Below are the code and all the weights of a small trained network. Each question names an input and a class and asks about switching units off, where a switched-off unit gives its printed mean instead of its output.

import numpy as np


def w(rows, s, z=0):
    codes = np.array(rows[::2]) - 128.0
    scale = np.full(codes.shape[1], s)
    scale[-1] = z or s
    return codes * scale


def f(y):
    return y / 2 * (1 + np.tanh(0.7978845608 * (y + 0.044715 * y**3)))


def log_softmax(a):
    a = a - a.max(-1, keepdims=True)
    return a - np.log(np.exp(a).sum(-1, keepdims=True))


def net(x, mask):
    res = np.array(x, float).reshape(1, 8) / 4 @ E
    y = f(res @ A[0][:, :-1].T + A[0][:, -1])
    res = res + np.where(mask, y, B[0][:, -1]) @ B[0][:, :-1]
    return log_softmax(res[-1] @ U[:, :-1].T + U[:, -1])


A, B = {}, {}
E = w([
[130,132,137,124,129,131,136,122,124,119,126],'x0',
[173,58,81,128,115,1,37,121,60,88,165],'x1',
[168,29,242,148,167,127,164,135,202,69,135],'x2',
[138,136,140,120,114,135,106,130,124,135,128],'x3',
[57,160,86,205,30,129,92,114,207,58,168],'x4',
[143,139,120,144,122,126,159,145,116,119,151],'x5',
[146,148,140,151,115,126,143,161,111,127,145],'x6',
[142,118,101,201,116,119,209,18,66,89,10],'x7',
],0.0053)
A[0] = w([
[113,131,140,55,129,133,71,205,181,160,198,133],'N0',
[155,63,177,136,158,122,143,139,170,60,127,138],'N1',
[86,192,87,97,106,116,98,120,70,191,122,102],'N2',
[178,125,144,74,199,130,164,139,86,176,118,58],'N3',
[70,149,118,191,53,125,116,129,186,56,161,54],'N4',
[163,112,153,78,181,123,142,134,86,181,112,6],'N5',
[165,82,112,117,105,2,78,124,81,104,149,44],'N6',
],0.0071,0.0017)
B[0] = w([
[137,102,82,63,100,111,147,178,65,36,3,253],'N0',
[100,28,94,208,143,197,100,166,135,188,142,194],'N1',
[131,51,113,200,171,232,92,180,145,151,219,195],'N2',
[189,193,120,122,149,59,96,66,191,116,141,199],'N3',
[194,234,112,77,202,82,46,47,204,123,132,208],'N4',
[185,193,96,81,185,101,95,58,169,107,173,179],'N5',
[43,195,210,25,66,161,229,184,194,229,126,228],'N6',
],0.0061,0.005)
U = w([
[145,129,119,137,107,131,122,125,132,149,115,255],'0',
[42,194,206,81,79,162,213,140,178,239,120,127],'1',
[207,196,110,115,184,58,48,47,174,94,156,21],'2',
[117,116,128,146,116,141,124,133,95,122,118,181],'3',
[125,105,87,105,87,111,137,138,13,3,5,124],'4',
[121,108,132,152,111,131,111,129,83,131,123,104],'5',
[88,109,136,142,123,134,128,122,94,122,137,109],'6',
[109,49,117,202,158,207,84,159,120,201,222,40],'7',
],0.0061,0.0032)

Each question gives the input, the list of numbers given to net, and the class t.
The units are the neurons (one row each of A and B). Each row of codes is followed by its name. A weight is (code - 128) times the scale printed after its matrix; where a second scale follows, it is the last column's (A, B and U).
mask holds one flag per neuron, in row order. A switched-off neuron (its flag False) gives its mean, the last column of its row in B, instead of its output. The means were averaged over made-up inputs and are rounded, as every weight is.
A unit's drop is (log p(t) with every unit on - log p(t) with that unit switched off) / (log p(t) with every unit on - log p(t) with every unit switched off).
The circuit of an input: a set's keep is (log p(t) with only the set's units on - log p(t) with every unit switched off) / (log p(t) with every unit on - log p(t) with every unit switched off). Starting from all 7 units, units are removed one at a time, each time the one whose removal leaves the highest keep (on an exact tie, the one counted first), for as long as the keep stays at least 0.8.
units of the circuit, in order: the units of the circuit, biggest drop first
most important unit: the unit with the biggest drop
top k neurons: the k neurons with the biggest drops, biggest first
drop when u is switched off: that unit's drop, to one decimal
input [-6,0,4,0,-8,1,-5,5], class 2: units of the circuit, in order -> [N3, N5]
input [2,-3,1,4,-3,-4,-1,-7], class 4: units of the circuit, in order -> [N0, N6]
input [2,5,8,6,2,-4,-5,7], class 7: top 2 neurons -> [N1, N0]
input [-5,4,-8,-6,1,1,-6,-2], class 7: units of the circuit, in order -> [N2]
input [-3,-7,1,-4,8,1,0,2], class 2: top 2 neurons -> [N4, N6]
input [4,-3,-7,4,2,-5,1,4], class 7: top 3 neurons -> [N2, N0, N6]
input [-7,-5,1,-4,-7,-3,6,3], class 2: units of the circuit, in order -> [N3, N5]
input [-1,-6,-8,-3,2,7,6,0], class 7: top 2 neurons -> [N2, N6]
input [-2,-2,6,7,7,5,4,-4], class 2: top 3 neurons -> [N4, N6, N2]
input [5,-4,2,-7,-7,-5,-6,4], class 2: top 2 neurons -> [N3, N5]
input [8,-7,-7,-3,3,1,4,-8], class 4: top 2 neurons -> [N0, N6]
input [2,-2,6,-4,6,-5,3,2], class 2: top 2 neurons -> [N4, N6]
input [-1,0,5,1,-6,0,1,2], class 2: top 2 neurons -> [N3, N5]
input [-4,-4,-5,-2,5,-2,1,-6], class 4: most important unit -> N0
input [4,-4,-6,0,3,-4,5,-2], class 7: top 2 neurons -> [N2, N6]
input [2,4,-6,-2,8,0,-8,6], class 2: top 2 neurons -> [N4, N0]
input [-5,-7,8,2,2,-1,-6,2], class 7: top 3 neurons -> [N1, N6, N0]
input [-6,6,3,4,-4,3,-6,4], class 1: top 2 neurons -> [N6, N0]
input [3,7,-1,-5,-1,7,-4,-8], class 4: drop when N0 is switched off -> 1.4
input [7,5,1,8,-8,2,-5,1], class 2: drop when N3 is switched off -> 0.7
input [-2,7,-1,-2,0,0,6,-5], class 1: drop when N6 is switched off -> 1.1
